[[118 117 139 126 122 121 113 132 139 129 121 136 126 129]
 [137 118 128 136 142 123 124 127 122 118 117 128 131 123]
 [126 132 156 109 144 142 154 157 143 127 119 129 126 115]]
:
[[126 132 156 109 144 142 154 157 143 127 119 129 126 115]
 [137 118 128 136 142 123 124 127 122 118 117 128 131 123]
 [118 117 139 126 122 121 113 132 139 129 121 136 126 129]]

[[128 127 114 134 138 119 133 129 129 131 130 137 131 131 109 130]
 [114 116 130 130 131 134 126 129 131 128 134 126 141 156 129 125]
 [127 124 136 130 140 130 124 127 114 125 122 127 120 138 133 127]]
:
[[128 127 114 134 138 119 133 129 129 131 130 137 131 131 109 130]
 [127 124 136 130 140 130 124 127 114 125 122 127 120 138 133 127]
 [114 116 130 130 131 134 126 129 131 128 134 126 141 156 129 125]]

[[138 146 116 127]
 [121 118 105 139]
 [113 107 122 141]
 [106 114 131 104]
 [134 124 127 129]
 [142 132 120 127]
 [128 123 122 126]]
:
[[138 146 116 127]
 [142 132 120 127]
 [134 124 127 129]
 [128 123 122 126]
 [121 118 105 139]
 [106 114 131 104]
 [113 107 122 141]]

[[119 125  99 137 113]
 [103 141 136 122 103]
 [117 120  98 138 119]]
:
[[103 141 136 122 103]
 [119 125  99 137 113]
 [117 120  98 138 119]]

[[118 136 134 125 137 121 107 120 140 113]
 [132 133 122 132 125 121 121 116 129 125]
 [125 130 131 138 135 118 113 122 152 115]
 [114 137 133 138 137 126 119 105 158 121]
 [134 132 127 124 127 121 126 127 128 132]
 [115 141 129 136 136 122 124 115 137 132]
 [142 128 140 129 127 117 124 137 142 132]]
:
[[115 141 129 136 136 122 124 115 137 132]
 [114 137 133 138 137 126 119 105 158 121]
 [118 136 134 125 137 121 107 120 140 113]
 [132 133 122 132 125 121 121 116 129 125]
 [134 132 127 124 127 121 126 127 128 132]
 [125 130 131 138 135 118 113 122 152 115]
 [142 128 140 129 127 117 124 137 142 132]]

[[137 125 122 105 156]
 [124 126 130 118 147]
 [121 148 138 142 126]]
:
[[121 148 138 142 126]
 [124 126 130 118 147]
 [137 125 122 105 156]]

[[133 109 118 138 125]
 [136 114 105 141 120]
 [130 132 122 120 157]
 [119 136 127 124 142]
 [139 116 115 143 109]]
:
[[119 136 127 124 142]
 [130 132 122 120 157]
 [139 116 115 143 109]
 [136 114 105 141 120]
 [133 109 118 138 125]]

[[127 132 129 128 128 128 124 128 119 125 132]
 [108 102 103 109 105 105 146 105 149 146  99]
 [141 147 145 141 143 143 121 144 119 121 149]]
:
[[141 147 145 141 143 143 121 144 119 121 149]
 [127 132 129 128 128 128 124 128 119 125 132]
 [108 102 103 109 105 105 146 105 149 146  99]]
---
[[141 131 127]
 [152 140 129]
 [130 131 130]
 [144 134 126]
 [146 135 126]]
:
[[152 140 129]
 [130 131 130]]

[[144 141 144 139]
 [120 135 124 145]
 [141 148 125 129]
 [118 149 137 137]]
:
[[120 135 124]
 [141 148 125]]

[[123 103 128]
 [123 103 127]
 [127 128 125]
 [130 127 132]]
:
[[123 103 127]
 [127 128 125]]

[[112 114 143 139]
 [133 114 152 107]
 [133 109 124 141]
 [124 135 133 117]
 [113 115 127 135]]
:
[[133 114 152]
 [133 109 124]]

[[102 157 100]
 [106 152 103]
 [142 118 140]
 [105 155 101]]
:
[[106 152 103]
 [142 118 140]]

[[123 139 110]
 [138 104 134]
 [120 145 135]
 [143 148 121]]
:
[[138 104 134]
 [120 145 135]]
---
[[135 147 134 118 150 112 139 123 149 144 144]
 [121 105 148 145 108 140 105 130 100 103 111]
 [109 103 131 132 126 140 106 115 111 103 113]]
:
[[135 121 109]
 [147 105 103]
 [134 148 131]
 [118 145 132]
 [150 108 126]
 [112 140 140]
 [139 105 106]
 [123 130 115]
 [149 100 111]
 [144 103 103]
 [144 111 113]]

[[140 107 151 153 144 154 155 115 153 151 149 109 108 136]
 [118 153 110 108 118 107 106 144 107 109 110 152 151 124]]
:
[[140 118]
 [107 153]
 [151 110]
 [153 108]
 [144 118]
 [154 107]
 [155 106]
 [115 144]
 [153 107]
 [151 109]
 [149 110]
 [109 152]
 [108 151]
 [136 124]]

[[137 152 124 135 115 126 128 151]
 [130 112 132 107 138 143 107 139]
 [125 123 138 114 117 113 113 117]
 [147 125 120 103 139 153 139 142]]
:
[[137 130 125 147]
 [152 112 123 125]
 [124 132 138 120]
 [135 107 114 103]
 [115 138 117 139]
 [126 143 113 153]
 [128 107 113 139]
 [151 139 117 142]]

[[129 126 122 118 122 131 119 125 122]
 [128 129 121 116 122 133 115 121 122]
 [128 127 131 132 130 124 134 132 130]
 [129 125 132 133 130 122 139 136 129]
 [131 127 135 151 139 120 157 139 138]
 [127 131 125 123 127 132 120 122 126]
 [125 132 121 110 120 139 100 115 123]
 [129 129 128 137 133 126 140 128 129]
 [129 126 126 126 126 128 128 129 127]
 [130 126 131 140 133 124 144 134 132]]
:
[[129 128 128 129 131 127 125 129 129 130]
 [126 129 127 125 127 131 132 129 126 126]
 [122 121 131 132 135 125 121 128 126 131]
 [118 116 132 133 151 123 110 137 126 140]
 [122 122 130 130 139 127 120 133 126 133]
 [131 133 124 122 120 132 139 126 128 124]
 [119 115 134 139 157 120 100 140 128 144]
 [125 121 132 136 139 122 115 128 129 134]
 [122 122 130 129 138 126 123 129 127 132]]

[[108 121 132 127 126 100 130 126 133 120 133 129 130 116]
 [111 123 132 126 126 105 130 126 132 121 133 129 129 119]
 [112 123 132 126 126 107 130 126 132 121 132 130 128 120]]
:
[[108 111 112]
 [121 123 123]
 [132 132 132]
 [127 126 126]
 [126 126 126]
 [100 105 107]
 [130 130 130]
 [126 126 126]
 [133 132 132]
 [120 121 121]
 [133 133 132]
 [129 129 130]
 [130 129 128]
 [116 119 120]]

[[126 128 130 129 146 134]
 [118 118 103 116 124 118]
 [127 128 130 128 137 130]
 [129 128 129 129 129 129]
 [128 129 130 129 134 130]
 [129 129 132 129 138 130]
 [125 124 123 123 138 124]
 [131 132 135 133 118 131]
 [129 129 131 129 131 128]
 [128 128 130 128 133 128]
 [132 128 127 125 103 115]
 [128 129 133 129 145 131]]
:
[[126 118 127 129 128 129 125 131 129 128 132 128]
 [128 118 128 128 129 129 124 132 129 128 128 129]
 [130 103 130 129 130 132 123 135 131 130 127 133]
 [129 116 128 129 129 129 123 133 129 128 125 129]
 [146 124 137 129 134 138 138 118 131 133 103 145]
 [134 118 130 129 130 130 124 131 128 128 115 131]]

[[137 131 136 140 129 126 135 134 128 137]
 [126 130 122 132 141 122 134 124 121 131]
 [124 132 124 139 133 135 139 125 103 132]]
:
[[137 126 124]
 [131 130 132]
 [136 122 124]
 [140 132 139]
 [129 141 133]
 [126 122 135]
 [135 134 139]
 [134 124 125]
 [128 121 103]
 [137 131 132]]
